Below are the code and all the weights of a small trained network. Each question names an input and a class and asks about switching units off, where a switched-off unit gives its printed mean instead of its output.

import numpy as np


def w(rows, s, z=0):
    codes = np.array(rows[::2]) - 128.0
    scale = np.full(codes.shape[1], s)
    scale[-1] = z or s
    return codes * scale


def norm(h):
    return h / np.sqrt((h * h).mean(-1, keepdims=True) + 1e-5)


def f(y):
    return np.maximum(y, 0)


def log_softmax(a):
    a = a - a.max(-1, keepdims=True)
    return a - np.log(np.exp(a).sum(-1, keepdims=True))


def net(x, mask):
    res = np.array(x, float).reshape(1, 4) / 4 @ E
    u = 0
    for l in range(3):
        y = f(norm(res) @ A[l][:, :-1].T + A[l][:, -1])
        res = res + np.where(mask[u : u + 7], y, B[l][:, -1]) @ B[l][:, :-1]
        u += 7
    return log_softmax(norm(res)[-1] @ U[:, :-1].T + U[:, -1])


A, B = {}, {}
E = w([
[230,147,160,97,89,179,57],'x0',
[156,18,84,105,87,96,253],'x1',
[86,31,170,51,181,111,107],'x2',
[85,124,225,167,82,154,164],'x3',
],0.0045)
A[0] = w([
[98,100,168,165,152,71,177,10],'0.n1',
[104,188,142,101,39,94,165,112],'0.n2',
[97,177,182,156,108,146,133,116],'0.n3',
[103,117,140,150,173,131,194,77],'0.n4',
[91,180,183,231,38,145,131,9],'0.n5',
[155,22,86,128,129,118,145,91],'0.n6',
[254,127,92,81,144,136,171,191],'0.n7',
],0.0072,0.0014)
B[0] = w([
[32,192,73,134,194,181,150,183],'0.n1',
[141,62,107,167,179,41,80,170],'0.n2',
[94,114,90,105,92,78,173,183],'0.n3',
[170,123,69,118,41,180,143,178],'0.n4',
[81,215,195,127,54,55,128,211],'0.n5',
[95,152,174,121,76,145,116,238],'0.n6',
[187,43,201,71,39,255,26,253],'0.n7',
],0.0064,0.0049)
A[1] = w([
[120,121,58,76,99,90,107,251],'1.n1',
[143,173,191,195,112,46,158,96],'1.n2',
[222,213,105,171,199,203,101,122],'1.n3',
[80,155,253,159,180,181,98,117],'1.n4',
[122,136,145,179,121,27,120,86],'1.n5',
[208,171,150,106,191,144,147,111],'1.n6',
[78,155,237,107,96,110,146,132],'1.n7',
],0.005,0.0017)
B[1] = w([
[154,160,224,159,166,126,77,224],'1.n1',
[97,171,209,145,47,56,86,199],'1.n2',
[157,200,102,189,193,174,121,178],'1.n3',
[86,30,98,128,204,66,114,215],'1.n4',
[108,144,141,111,106,51,23,174],'1.n5',
[128,169,74,127,138,241,227,141],'1.n6',
[110,150,105,253,113,51,177,254],'1.n7',
],0.0055,0.0032)
A[2] = w([
[134,107,83,167,106,184,147,44],'2.n1',
[120,170,135,168,123,143,125,191],'2.n2',
[57,181,53,145,91,203,118,248],'2.n3',
[96,175,162,128,66,145,214,43],'2.n4',
[47,144,68,130,142,133,158,244],'2.n5',
[129,82,163,149,173,121,153,114],'2.n6',
[115,122,124,133,155,147,254,122],'2.n7',
],0.0074,0.0012)
B[2] = w([
[51,92,134,102,95,135,65,170],'2.n1',
[148,216,83,138,67,135,244,201],'2.n2',
[171,116,105,74,142,211,231,239],'2.n3',
[104,200,74,105,175,46,141,237],'2.n4',
[189,3,114,145,134,109,164,253],'2.n5',
[164,170,159,179,244,105,102,162],'2.n6',
[193,124,3,19,189,184,136,201],'2.n7',
],0.0053,0.0035)
U = w([
[145,189,104,140,173,219,125,1],'0',
[55,178,184,182,39,52,138,222],'1',
[92,48,60,81,142,177,216,189],'2',
[79,28,189,147,193,100,71,44],'3',
[148,2,188,70,25,223,56,215],'4',
],0.0088,0.0014)

Each question gives the input, the list of numbers given to net, and the class t.
The units are the neurons (one row each of A and B). Each row of codes is followed by its name. A weight is (code - 128) times the scale printed after its matrix; where a second scale follows, it is the last column's (A, B and U).
mask holds one flag per neuron, layer by layer. A switched-off neuron (its flag False) gives its mean, the last column of its row in B, instead of its output. The means were averaged over made-up inputs and are rounded, as every weight is.
A unit's drop is (log p(t) with every unit on - log p(t) with that unit switched off) / (log p(t) with every unit on - log p(t) with every unit switched off).
The circuit of an input: a set's keep is (log p(t) with only the set's units on - log p(t) with every unit switched off) / (log p(t) with every unit on - log p(t) with every unit switched off). Starting from the 12 units with the biggest drops (on a tie, the unit counted first), units are removed one at a time, each time the one whose removal leaves the highest keep (on an exact tie, the one counted first), for as long as the keep stays at least 0.8.
units of the circuit, in order: the units of the circuit, biggest drop first
most important unit: the unit with the biggest drop
k most important neurons: the k neurons with the biggest drops, biggest first
k most important neurons of layer l: the k neurons of layer l with the biggest drops, biggest first
drop when u is switched off: that unit's drop, to one decimal
input [-1,5,0,5], class 2: units of the circuit, in order -> [0.n1; 2.n7]
input [-8,1,-2,5], class 2: most important unit -> 0.n1
input [2,-5,5,1], class 3: units of the circuit, in order -> [1.n4; 0.n7]
input [3,-3,7,8], class 3: units of the circuit, in order -> [1.n4; 2.n6]
input [0,1,6,0], class 3: 2 most important neurons -> [0.n7; 2.n6]
input [1,4,-1,3], class 1: 2 most important neurons of layer 0 -> [0.n2; 0.n5]
input [-4,-1,7,1], class 2: units of the circuit, in order -> [0.n1; 0.n4; 2.n3]
input [8,-8,-4,2], class 1: 3 most important neurons of layer 0 -> [0.n5; 0.n7; 0.n3]
input [-4,8,6,-8], class 4: 2 most important neurons -> [0.n7; 0.n6]
input [8,-8,2,3], class 1: units of the circuit, in order -> [0.n7; 0.n3; 1.n7]
input [0,-8,3,0], class 3: 2 most important neurons of layer 0 -> [0.n5; 0.n6]
input [-2,8,-1,-6], class 4: drop when 0.n3 is switched off -> 0.0
input [-8,1,6,6], class 2: drop when 0.n4 is switched off -> 0.1
input [-2,1,-2,-8], class 4: most important neuron -> [0.n7]
input [2,0,6,4], class 3: drop when 2.n6 is switched off -> 0.1
input [0,2,-4,-7], class 4: drop when 0.n7 is switched off -> 0.7
